Below is a small trained network, with its code and all its weights. Each question gives an input and a target symbol and asks what happens when units are switched off, that is, made to give their printed mean instead of their output.

import numpy as np


def w(rows, s, z=0):
    codes = np.array(rows[::2]) - 128.0
    scale = np.full(codes.shape[1], s)
    scale[-1] = z or s
    return codes * scale


def f(y):
    return y / 2 * (1 + np.tanh(0.7978845608 * (y + 0.044715 * y**3)))


def softmax(a):
    e = np.exp(a - a.max(-1, keepdims=True))
    return e / e.sum(-1, keepdims=True)


def log_softmax(a):
    a = a - a.max(-1, keepdims=True)
    return a - np.log(np.exp(a).sum(-1, keepdims=True))


def net(x, mask):
    ids = ['αβγδεηθξπστφψω'.index(c) for c in x.split()]
    T = len(ids)
    res = E[ids] + P[:T]
    q, k, v = (res @ M[0].T for M in (Q, K, V))
    z = softmax(np.where(np.tri(T) > 0, q @ k.T / 2**0.5, -1e9)) @ v
    res = res + np.where(mask[0], z, O[0][:, -1]) @ O[0][:, :-1]
    y = f(res @ A[0][:, :-1].T + A[0][:, -1])
    res = res + np.where(mask[1:9], y, B[0][:, -1]) @ B[0][:, :-1]
    return log_softmax(res[-1] @ U[:, :-1].T + U[:, -1])


Q, K, V, O, A, B = {}, {}, {}, {}, {}, {}
E = w([
[83,135,135,131,176,83,25],'α',
[84,78,159,35,92,112,106],'β',
[88,5,144,159,169,153,239],'γ',
[148,136,111,56,48,120,85],'δ',
[190,75,123,156,92,121,167],'ε',
[36,195,84,130,105,130,132],'η',
[80,101,38,66,99,145,220],'θ',
[206,158,24,134,119,145,106],'ξ',
[73,170,133,193,131,38,112],'π',
[23,65,163,112,207,194,98],'σ',
[149,166,77,64,139,175,66],'τ',
[60,95,96,161,230,213,102],'φ',
[98,81,119,168,26,124,72],'ψ',
[104,89,106,8,155,102,161],'ω',
],0.014)
P = w([
[165,168,149,97,110,140,140],'0',
[138,145,97,103,88,126,123],'1',
[115,130,73,107,89,118,115],'2',
[102,124,44,107,85,110,104],'3',
[103,114,4,113,89,106,98],'4',
[85,113,3,114,110,106,96],'5',
],0.005)
Q[0] = w([
[133,217,238,114,116,196,185],'head 1',
[199,189,253,93,140,140,199],'head 1',
],0.029)
K[0] = w([
[193,54,204,113,149,192,225],'head 1',
[251,99,230,136,97,222,173],'head 1',
],0.021)
V[0] = w([
[80,216,134,140,97,143,203],'head 1',
[121,193,175,169,162,8,133],'head 1',
],0.012)
O[0] = w([
[109,85,120,121,43,244,157,254],'head 1',
[122,31,1,127,100,53,44,52],'head 1',
],0.0075,0.0033)
A[0] = w([
[120,216,98,76,175,148,165,3],'neuron 1',
[120,192,221,98,118,117,86,109],'neuron 2',
[193,1,173,137,170,123,132,196],'neuron 3',
[130,155,208,233,102,136,60,143],'neuron 4',
[119,60,205,57,77,91,110,177],'neuron 5',
[187,33,150,99,125,177,111,92],'neuron 6',
[110,203,183,38,56,134,1,142],'neuron 7',
[213,198,156,219,69,86,160,77],'neuron 8',
],0.012,0.0056)
B[0] = w([
[133,115,158,74,58,128,10,174],'neuron 1',
[210,79,127,133,132,200,80,170],'neuron 2',
[89,220,159,188,132,75,110,193],'neuron 3',
[29,48,73,166,138,95,81,146],'neuron 4',
[75,147,162,56,84,48,112,205],'neuron 5',
[160,118,183,145,82,245,107,180],'neuron 6',
[183,67,131,198,183,113,225,253],'neuron 7',
[168,136,235,185,75,180,60,181],'neuron 8',
],0.013,0.0061)
U = w([
[77,32,153,228,207,110,99,26],'α',
[109,86,233,41,145,91,118,86],'β',
[71,170,233,211,150,138,143,82],'γ',
[188,70,175,113,115,95,183,70],'δ',
[180,193,153,165,67,126,79,174],'ε',
[62,199,105,169,147,170,248,182],'η',
[69,114,111,108,77,216,201,235],'θ',
[250,184,73,117,137,183,48,144],'ξ',
[123,140,81,153,165,51,91,197],'π',
[15,93,202,108,230,196,35,91],'σ',
[216,77,124,165,185,183,128,56],'τ',
[66,113,138,152,253,232,39,136],'φ',
[89,15,105,185,63,120,25,1],'ψ',
[98,190,148,6,104,138,123,151],'ω',
],0.0067,0.0062)

Each question gives the input, a string of symbols that net reads in full, and the target symbol t.
The units are the heads (2 rows each of Q, K, V and O) and the neurons (one row each of A and B). Each row of codes is followed by its name. A weight is (code - 128) times the scale printed after its matrix; where a second scale follows, it is the last column's (O, A, B and U).
mask holds one flag per unit, heads first, then neurons. A switched-off unit (its flag False) gives its mean, the last column of its rows in O or B, instead of its output. The means were averaged over made-up inputs and are rounded, as every weight is.
A unit's drop is (log p(t) with every unit on - log p(t) with that unit switched off) / (log p(t) with every unit on - log p(t) with every unit switched off).
The circuit of an input: a set's keep is (log p(t) with only the set's units on - log p(t) with every unit switched off) / (log p(t) with every unit on - log p(t) with every unit switched off). Starting from all 9 units, units are removed one at a time, each time the one whose removal leaves the highest keep (on an exact tie, the one counted first), for as long as the keep stays at least 0.8.
circuit, biggest first: the units of the circuit, biggest drop first
most important unit: the unit with the biggest drop
k most important neurons: the k neurons with the biggest drops, biggest first
drop when u is switched off: that unit's drop, to one decimal
input ε π σ π γ, target ψ: most important unit	head 1
input ξ γ σ ω ω, target ω: circuit, biggest first	[neuron 7; neuron 5]
input ε η α σ ε, target π: 2 most important neurons	[neuron 3; neuron 8]
input ξ θ ε, target γ: circuit, biggest first	[head 1; neuron 8; neuron 3]
input ξ τ θ ε ε δ, target τ: circuit, biggest first	[neuron 7; head 1; neuron 2]
input η ψ δ, target θ: circuit, biggest first	[head 1; neuron 6]
input ε θ γ, target η: 4 most important neurons	[neuron 8; neuron 3; neuron 1; neuron 2]
input η η ξ ε ε ε, target θ: circuit, biggest first	[head 1; neuron 6]
input ψ θ η φ ψ, target θ: circuit, biggest first	[head 1; neuron 6; neuron 8]
input θ β δ γ, target η: circuit, biggest first	[head 1; neuron 8; neuron 1]
input β η φ τ, target θ: 2 most important neurons	[neuron 2; neuron 6]
input ω η ε ε η γ, target γ: 2 most important neurons	[neuron 3; neuron 6]
input φ ε β π δ δ, target ψ: 2 most important neurons	[neuron 6; neuron 5]
input φ φ δ β, target δ: 2 most important neurons	[neuron 7; neuron 2]
input γ α ω, target π: most important unit	head 1
input σ τ ε θ ψ, target α: circuit, biggest first	[neuron 4; head 1; neuron 7]
input ξ η ε ε σ τ, target τ: 2 most important neurons	[neuron 7; neuron 5]
input δ π θ ε φ, target ψ: drop when neuron 7 is switched off	0.1
input ω σ ψ ε δ θ, target ω: drop when head 1 is switched off	0.6
input π ε ε, target ψ: drop when neuron 4 is switched off	-0.1
input ω ω π φ φ ψ, target ψ: most important neuron	[neuron 6]
